Below is a small trained network, with its code and all its weights. Each question gives an input and a class and asks what happens when units are switched off, that is, made to give their printed mean instead of their output.

import numpy as np


def w(rows, s, z=0):
    codes = np.array(rows[::2]) - 128.0
    scale = np.full(codes.shape[1], s)
    scale[-1] = z or s
    return codes * scale


def f(y):
    return y / 2 * (1 + np.tanh(0.7978845608 * (y + 0.044715 * y**3)))


def log_softmax(a):
    a = a - a.max(-1, keepdims=True)
    return a - np.log(np.exp(a).sum(-1, keepdims=True))


def net(x, mask):
    res = np.array(x, float).reshape(1, 6) / 4 @ E
    y = f(res @ A[0][:, :-1].T + A[0][:, -1])
    res = res + np.where(mask, y, B[0][:, -1]) @ B[0][:, :-1]
    return log_softmax(res[-1] @ U[:, :-1].T + U[:, -1])


A, B = {}, {}
E = w([
[201,143,160,2,88,44,151,218,148],'x0',
[127,123,193,155,155,174,139,237,75],'x1',
[79,139,131,82,81,230,164,179,204],'x2',
[192,101,139,128,190,128,85,98,106],'x3',
[128,189,142,156,221,147,90,126,132],'x4',
[149,118,2,109,145,91,224,193,63],'x5',
],0.01)
A[0] = w([
[43,108,163,130,53,140,162,192,118,254],'neuron 1',
[159,152,182,202,122,118,113,63,122,180],'neuron 2',
[53,170,96,162,203,131,110,75,145,106],'neuron 3',
[107,131,158,133,189,100,135,172,35,82],'neuron 4',
[222,156,125,166,137,185,117,79,160,223],'neuron 5',
[76,133,100,109,113,116,196,197,134,206],'neuron 6',
[136,99,142,133,152,88,160,174,1,203],'neuron 7',
[78,126,194,182,175,117,21,58,67,212],'neuron 8',
[119,181,114,95,77,111,163,94,181,106],'neuron 9',
[172,134,190,60,76,107,127,147,90,208],'neuron 10',
[79,135,120,168,130,164,141,211,125,186],'neuron 11',
[174,71,170,55,85,99,163,165,116,87],'neuron 12',
[170,77,65,115,80,16,100,87,165,178],'neuron 13',
],0.01,0.0043)
B[0] = w([
[29,43,144,126,131,90,87,137,141,210],'neuron 1',
[88,88,130,182,139,227,45,105,166,198],'neuron 2',
[123,108,110,105,99,104,115,190,127,200],'neuron 3',
[177,145,111,231,127,67,162,91,99,180],'neuron 4',
[99,97,169,105,86,102,73,122,172,181],'neuron 5',
[147,127,140,159,161,141,112,75,132,207],'neuron 6',
[172,133,100,116,182,86,160,167,155,221],'neuron 7',
[124,45,128,206,255,159,63,89,159,251],'neuron 8',
[94,144,157,111,58,182,118,94,93,166],'neuron 9',
[116,117,100,72,113,102,160,172,216,200],'neuron 10',
[100,41,123,179,164,121,112,102,149,190],'neuron 11',
[98,138,89,46,107,101,172,191,109,199],'neuron 12',
[142,151,165,234,188,143,86,81,153,224],'neuron 13',
],0.0091,0.015)
U = w([
[115,119,146,175,187,163,76,44,147,222],'0',
[245,190,100,144,167,88,156,154,84,67],'1',
[83,207,155,112,39,136,141,63,93,5],'2',
[88,143,129,56,74,129,125,156,181,161],'3',
],0.011,0.0033)

Each question gives the input, the list of numbers given to net, and the class t.
The units are the neurons (one row each of A and B). Each row of codes is followed by its name. A weight is (code - 128) times the scale printed after its matrix; where a second scale follows, it is the last column's (A, B and U).
mask holds one flag per neuron, in row order. A switched-off neuron (its flag False) gives its mean, the last column of its row in B, instead of its output. The means were averaged over made-up inputs and are rounded, as every weight is.
A unit's drop is (log p(t) with every unit on - log p(t) with that unit switched off) / (log p(t) with every unit on - log p(t) with every unit switched off).
The circuit of an input: a set's keep is (log p(t) with only the set's units on - log p(t) with every unit switched off) / (log p(t) with every unit on - log p(t) with every unit switched off). Starting from the 12 units with the biggest drops (on a tie, the unit counted first), units are removed one at a time, each time the one whose removal leaves the highest keep (on an exact tie, the one counted first), for as long as the keep stays at least 0.8.
circuit, biggest first: the units of the circuit, biggest drop first
k most important neurons: the k neurons with the biggest drops, biggest first
drop of u: that unit's drop, to one decimal
input [3,-7,8,-1,1,5], class 2: 2 most important neurons	(neuron 8; neuron 9)
input [4,-7,0,2,-6,4], class 1: circuit, biggest first	(neuron 13; neuron 8; neuron 12; neuron 2)
input [-1,-5,7,-5,0,2], class 3: circuit, biggest first	(neuron 8)
input [4,-4,2,2,-3,-8], class 3: 2 most important neurons	(neuron 10; neuron 8)
input [4,2,0,-2,1,-7], class 3: circuit, biggest first	(neuron 13; neuron 10)
input [8,-8,4,-8,8,8], class 2: 2 most important neurons	(neuron 9; neuron 8)
input [5,-4,4,0,2,6], class 3: 2 most important neurons	(neuron 8; neuron 4)
input [-1,8,3,-8,-8,0], class 3: 2 most important neurons	(neuron 8; neuron 13)
input [2,-8,6,-4,1,2], class 2: 2 most important neurons	(neuron 8; neuron 9)
input [1,-4,6,1,3,-4], class 3: 2 most important neurons	(neuron 8; neuron 13)
input [1,1,-3,8,0,2], class 1: drop of neuron 4	0.1
input [6,0,1,-2,8,2], class 1: drop of neuron 1	0.2
input [5,0,-1,-1,-3,5], class 1: drop of neuron 7	0.5
